Here is a tiny trained network, its code and every weight. The questions are about switching its units off for an input and a class, where a switched-off unit gives its printed mean instead of its output.

import numpy as np


def w(rows, s, z=0):
    codes = np.array(rows[::2]) - 128.0
    scale = np.full(codes.shape[1], s)
    scale[-1] = z or s
    return codes * scale


def norm(h):
    return h / np.sqrt((h * h).mean(-1, keepdims=True) + 1e-5)


def f(y):
    return np.maximum(y, 0)


def log_softmax(a):
    a = a - a.max(-1, keepdims=True)
    return a - np.log(np.exp(a).sum(-1, keepdims=True))


def net(x, mask):
    res = np.array(x, float).reshape(1, 8) / 4 @ E
    u = 0
    for l in range(3):
        y = f(norm(res) @ A[l][:, :-1].T + A[l][:, -1])
        res = res + np.where(mask[u : u + 9], y, B[l][:, -1]) @ B[l][:, :-1]
        u += 9
    return log_softmax(norm(res)[-1] @ U[:, :-1].T + U[:, -1])


A, B = {}, {}
E = w([
[57,241,114,67,123,143,46,142],'x0',
[128,128,132,131,129,131,130,127],'x1',
[1,88,194,198,91,123,134,225],'x2',
[122,153,106,185,82,91,108,95],'x3',
[211,152,202,190,174,155,33,158],'x4',
[125,200,19,209,229,146,179,202],'x5',
[71,90,149,134,221,88,100,65],'x6',
[127,130,132,129,127,139,133,126],'x7',
],0.0027)
A[0] = w([
[152,125,104,111,152,198,141,2,34],'0.n0',
[130,122,127,122,124,103,121,135,47],'0.n1',
[109,143,95,248,65,113,111,38,5],'0.n2',
[128,48,178,3,227,230,182,209,73],'0.n3',
[111,163,114,161,203,164,189,138,29],'0.n4',
[54,102,168,197,99,174,119,132,12],'0.n5',
[122,91,148,86,117,132,94,114,153],'0.n6',
[33,92,184,158,126,176,171,107,46],'0.n7',
[63,51,113,132,215,105,75,70,20],'0.n8',
],0.0049,0.0023)
B[0] = w([
[177,129,154,62,136,41,134,217,192],'0.n0',
[137,119,104,130,137,160,109,133,128],'0.n1',
[121,205,118,181,47,46,89,83,159],'0.n2',
[123,205,107,223,2,22,89,74,255],'0.n3',
[105,88,31,174,138,174,82,107,195],'0.n4',
[179,120,147,58,137,60,130,215,188],'0.n5',
[93,116,34,194,197,181,89,118,204],'0.n6',
[183,124,133,48,150,72,122,206,203],'0.n7',
[100,209,218,128,194,117,215,58,202],'0.n8',
],0.0059,0.0028)
A[1] = w([
[115,33,196,56,71,182,83,68,72],'1.n0',
[177,139,112,120,3,219,157,182,56],'1.n1',
[71,205,163,68,152,190,96,147,41],'1.n2',
[188,118,223,180,141,202,83,133,4],'1.n3',
[198,10,159,215,136,106,224,110,56],'1.n4',
[40,68,57,49,62,121,251,76,85],'1.n5',
[126,127,221,92,62,91,100,72,101],'1.n6',
[124,172,96,165,90,80,96,128,108],'1.n7',
[105,95,155,133,148,155,122,100,102],'1.n8',
],0.0062,0.0023)
B[1] = w([
[109,135,24,185,163,171,195,169,178],'1.n0',
[77,113,173,127,232,73,211,49,212],'1.n1',
[114,130,143,98,41,208,179,97,184],'1.n2',
[152,227,194,138,195,147,16,187,180],'1.n3',
[46,193,107,35,53,204,118,97,234],'1.n4',
[192,201,223,178,177,187,2,168,239],'1.n5',
[130,147,27,196,133,121,172,132,242],'1.n6',
[124,96,139,149,69,103,121,59,252],'1.n7',
[150,112,137,143,132,126,176,131,140],'1.n8',
],0.0077,0.0037)
A[2] = w([
[86,127,140,93,67,178,131,101,92],'2.n0',
[144,96,176,121,150,140,48,136,46],'2.n1',
[56,84,189,117,236,94,172,45,29],'2.n2',
[136,181,96,135,137,139,129,113,156],'2.n3',
[149,83,106,139,92,79,110,112,98],'2.n4',
[255,79,90,8,143,112,112,106,2],'2.n5',
[92,78,26,182,174,176,136,160,37],'2.n6',
[76,116,126,51,66,186,110,96,40],'2.n7',
[45,36,188,135,101,107,135,250,56],'2.n8',
],0.008,0.00099)
B[2] = w([
[116,65,143,79,141,114,90,97,191],'2.n0',
[163,190,173,139,129,176,107,143,164],'2.n1',
[199,119,193,135,90,185,252,135,204],'2.n2',
[102,50,152,120,112,125,137,163,253],'2.n3',
[138,95,158,151,99,94,83,101,159],'2.n4',
[114,148,85,67,185,2,149,220,165],'2.n5',
[165,64,62,184,117,191,127,151,200],'2.n6',
[81,67,167,49,124,143,97,115,184],'2.n7',
[188,151,47,37,205,30,147,141,185],'2.n8',
],0.0093,0.0049)
U = w([
[163,151,61,62,191,21,147,198,122],'0',
[116,59,19,209,135,218,132,161,110],'1',
[139,116,159,134,113,132,120,118,254],'2',
[138,225,195,152,162,182,49,159,101],'3',
[51,77,147,39,99,167,104,91,106],'4',
[144,137,186,145,129,153,254,94,88],'5',
[109,140,115,190,63,36,100,60,84],'6',
],0.0071,0.0059)

Each question gives the input, the list of numbers given to net, and the class t.
The units are the neurons (one row each of A and B). Each row of codes is followed by its name. A weight is (code - 128) times the scale printed after its matrix; where a second scale follows, it is the last column's (A, B and U).
mask holds one flag per neuron, layer by layer. A switched-off neuron (its flag False) gives its mean, the last column of its row in B, instead of its output. The means were averaged over made-up inputs and are rounded, as every weight is.
A unit's drop is (log p(t) with every unit on - log p(t) with that unit switched off) / (log p(t) with every unit on - log p(t) with every unit switched off).
The circuit of an input: a set's keep is (log p(t) with only the set's units on - log p(t) with every unit switched off) / (log p(t) with every unit on - log p(t) with every unit switched off). Starting from the 12 units with the biggest drops (on a tie, the unit counted first), units are removed one at a time, each time the one whose removal leaves the highest keep (on an exact tie, the one counted first), for as long as the keep stays at least 0.8.
units of the circuit, in order: the units of the circuit, biggest drop first
k most important neurons: the k neurons with the biggest drops, biggest first
top k neurons in layer l: the k neurons of layer l with the biggest drops, biggest first
input [-5,8,-8,-6,-4,-6,3,-1], class 0: top neuron in layer 0 => (0.n0)
input [7,4,7,-2,3,6,-2,-4], class 0: top 3 neurons in layer 0 => (0.n5, 0.n8, 0.n6)
input [-2,-1,4,2,4,-6,1,5], class 1: top 2 neurons in layer 1 => (1.n0, 1.n6)
input [4,2,-5,4,-2,3,6,-2], class 5: units of the circuit, in order => (0.n8, 2.n2)
input [6,-4,8,3,5,6,0,-3], class 0: units of the circuit, in order => (2.n8, 1.n5, 0.n5)
input [-6,6,5,6,-5,-3,-2,-4], class 4: 4 most important neurons => (1.n4, 0.n3, 0.n0, 1.n3)
input [-8,2,-4,6,-7,0,-8,4], class 4: units of the circuit, in order => (1.n4, 2.n7)
input [-7,-7,-1,4,-8,-8,3,8], class 1: 4 most important neurons => (1.n0, 1.n6, 1.n3, 2.n6)
input [-6,-1,-7,6,-8,4,-6,3], class 3: 2 most important neurons => (1.n5, 0.n7)
input [-2,-4,-4,-3,6,-2,-4,3], class 3: top 2 neurons in layer 0 => (0.n7, 0.n5)
input [-2,2,-3,-6,-5,-5,4,-5], class 6: top 3 neurons in layer 1 => (1.n6, 1.n1, 1.n3)
input [-5,-8,8,-6,-8,-6,4,2], class 0: 2 most important neurons => (0.n7, 2.n8)
input [3,4,1,-6,0,-4,7,-1], class 5: 2 most important neurons => (0.n8, 2.n2)
input [-7,0,-2,-8,-5,-6,-2,1], class 6: units of the circuit, in order => (0.n3)
input [7,4,-3,7,6,-2,5,-3], class 4: top 2 neurons in layer 1 => (1.n5, 1.n2)
input [-4,-4,-8,-2,-1,-2,8,7], class 0: 4 most important neurons => (0.n0, 2.n5, 1.n1, 1.n7)
input [7,-4,-6,-4,-7,-4,8,-5], class 5: top 2 neurons in layer 0 => (0.n8, 0.n4)
input [8,-1,4,-2,6,0,0,-3], class 4: 4 most important neurons => (1.n2, 1.n5, 2.n7, 2.n0)
input [5,-2,5,-4,-3,-7,2,0], class 1: units of the circuit, in order => (1.n0, 2.n6)
input [0,-6,-3,-6,4,4,-7,0], class 5: top neuron in layer 1 => (1.n1)
input [6,7,8,2,3,7,-7,-3], class 0: 2 most important neurons => (2.n8, 1.n6)
input [8,5,-6,-2,1,-2,-7,7], class 4: units of the circuit, in order => (1.n2, 2.n7)
input [-5,-2,7,5,-8,5,-7,7], class 3: 2 most important neurons => (1.n5, 0.n0)
input [8,4,-8,-5,7,1,1,-4], class 0: units of the circuit, in order => (2.n5, 1.n5)
input [-7,-8,-6,-8,-3,4,4,-4], class 6: top 2 neurons in layer 0 => (0.n3, 0.n0)
input [-8,-6,3,-8,8,2,7,-4], class 3: 2 most important neurons => (1.n3, 1.n2)
input [-3,-7,2,0,0,-7,5,7], class 1: units of the circuit, in order => (1.n0)
input [5,-4,7,-1,-2,-8,7,5], class 1: 4 most important neurons => (1.n0, 1.n6, 2.n6, 0.n0)
input [4,-3,0,8,-1,7,-3,2], class 6: top 2 neurons in layer 2 => (2.n4, 2.n2)
input [-5,-3,-7,-4,1,-8,2,5], class 1: 4 most important neurons => (1.n0, 1.n6, 2.n6, 0.n7)
